Each row has a name. Each question is about the rows just above it.

[151  82  79 143  84  85 123  83 159 144  84 147] = C
[141 165 142 153 160 157  94 106 158 115 107 156] = Q
[150  89  80 135  90  89  85  98 171 136  98  86] = T
[155 146 138 152 145 143 109 168 160 152 167  96] = X
[141 165 142  95 160 157  94 106 158 152 107  94] = K
[158 146 110 158 141 136  85 111 174 158 115  84] = M
[ 85 131 147  92 133 135 146 106  91  92 107 143] = W
[102 100 121  94 107 108 120 159 170  95 159 104] = G
[151  82  79 143  84  85 123  83  80 144  84  94] = S
Q without one entry, shuffled: [165 141 142 106 153 158 115 160  94 107 156]. Gone: => [157]
Shuffled S with one entry gone: [ 85  94 151  84 144 143  84  80 123  82  83], missing => [79]
T without one entry, shuffled: [ 90  86  80  89  98  98 136 150 171 135  89]. Gone: => [85]
M without one entry, shuffled: [136 115 158 111 146 158 158  85  84 141 174]. Gone: => [110]
Which entry of K is missing from [106 107 152 165  94 141 160 157  94 142 158]? => [95]

[116 117 116 118 118 115 138 117 122 138 115 117 126 139 137 142 119 142
 138 115 141 142 116 125 141 117 140 115 115 142 140 142 142 140 122 142
 115 124 141 116 126 135 118 123 115 128 115 138 141] -> movi
[ 75  71  76 129 129  77 188  73  70 188 110  71 168 187 188 165  69 176
 188  82 181 176  76  74 183  71 186  97  92 173 186 174 176 185  70 180
  80 162 183  75 168 187  70  72 110 174  86 188 182] -> zumem
[119 120 119 123 123 119 137 119 122 137 121 120 129 137 136 138 120 138
 137 119 138 138 119 124 138 120 138 120 119 138 138 138 138 138 122 138
 119 128 138 119 129 135 120 123 121 131 119 137 138] -> nozoz
[125 128 124 111 111 123 121 126 135 122 114 128 111 124 121 135 130 131
 122 121 129 131 124 137 127 128 125 117 118 132 125 132 131 126 135 129
 122 111 127 125 111 118 129 136 114 112 120 122 128] -> bidob
[144 148 143 119 119 142 110 146 152 110 126 147 108 112 109 126 149 120
 111 139 117 120 143 153 115 147 113 132 134 110 113 121 120 114 152 118
 141 109 115 144 108 108 149 153 126 107 137 111 117] -> fuma
[130 131 130 121 121 129 119 130 133 119 123 131 118 120 119 125 132 123
 119 128 122 123 129 134 121 131 121 125 126 124 121 124 123 121 133 122
 129 118 121 130 118 118 132 133 123 118 127 119 122] -> dosi
[148 142 148 157 157 149 122 145 130 122 158 143 146 118 124 104 139 108
 120 152 111 108 148 125 113 143 116 156 155 106 115 107 108 115 130 110
 151 149 113 148 146 149 140 127 158 143 154 120 111] -> vosa
[139 143 139 118 118 137 116 141 149 117 123 143 111 119 116 132 145 127
 117 135 124 127 138 150 122 142 120 128 130 129 120 128 127 121 149 125
 136 112 122 139 111 114 144 150 123 111 133 117 124] -> fibu
[120 123 120 114 114 119 128 122 129 128 114 123 117 130 127 137 125 135
 129 118 134 135 120 131 133 123 131 115 116 136 131 136 135 132 129 134
 119 117 133 120 117 125 124 130 114 119 117 129 133] -> Lemod
[133 132 133 130 130 133 124 133 132 124 132 132 127 124 124 124 132 124
 124 133 124 124 133 131 124 133 124 132 132 124 124 124 124 124 132 124
 133 128 124 133 127 125 123 131 132 127 133 124 124] -> ladip
Which entry of fibu is missing from [118 139 117 117 149 123 127 149 128 124 137 133 118 136 128 114 129 135
 125 145 121 139 124 127 122 150 111 143 122 120 132 120 119 127 112 116
 138 111 141 143 139 117 150 130 123 111 116 142]? => [144]
Shuffled movi with one entry gone: [117 141 140 142 138 138 142 115 142 117 142 115 118 140 118 122 118 117
 142 117 122 124 126 135 116 142 138 126 116 128 137 138 142 115 115 141
 115 115 125 116 115 140 116 141 123 141 139 115], missing => [119]
Shuffled zumem with one entry gone: [ 92 186 174  70  76 168  82  75 181 180  71  80 176 165 182 183 186 129
 183  71  76  97 188  86 187 173 110 188 162  74 176 188 168  72  71  75
 187  70 129  73 188 188  70 174 176  77 110  69], missing => [185]
Which entry of dosi is missing from [128 121 132 123 121 124 124 119 121 119 127 118 123 130 123 129 121 122
 121 130 130 119 131 125 118 129 118 122 120 132 118 121 125 118 133 134
 133 129 131 119 123 122 119 121 131 123 133 130]? => [126]
[125 128 124 111 111 123 121 126 135 122 114 128 111 124 121 135 130 131
 122 121 129 131 124 137 127 128 125 117 118 132 125 132 131 126 135 129
 122 111 127 125 111 118 129 136 114 112 120 122 128] is in which row? => bidob
Which entry of fuma is missing from [120 144 110 137 120 147 134 149 109 146 147 126 153 111 113 132 144 152
 121 120 152 109 141 126 108 126 153 149 115 108 107 117 143 108 143 139
 114 119 142 119 111 112 118 110 113 110 115 117]? => [148]

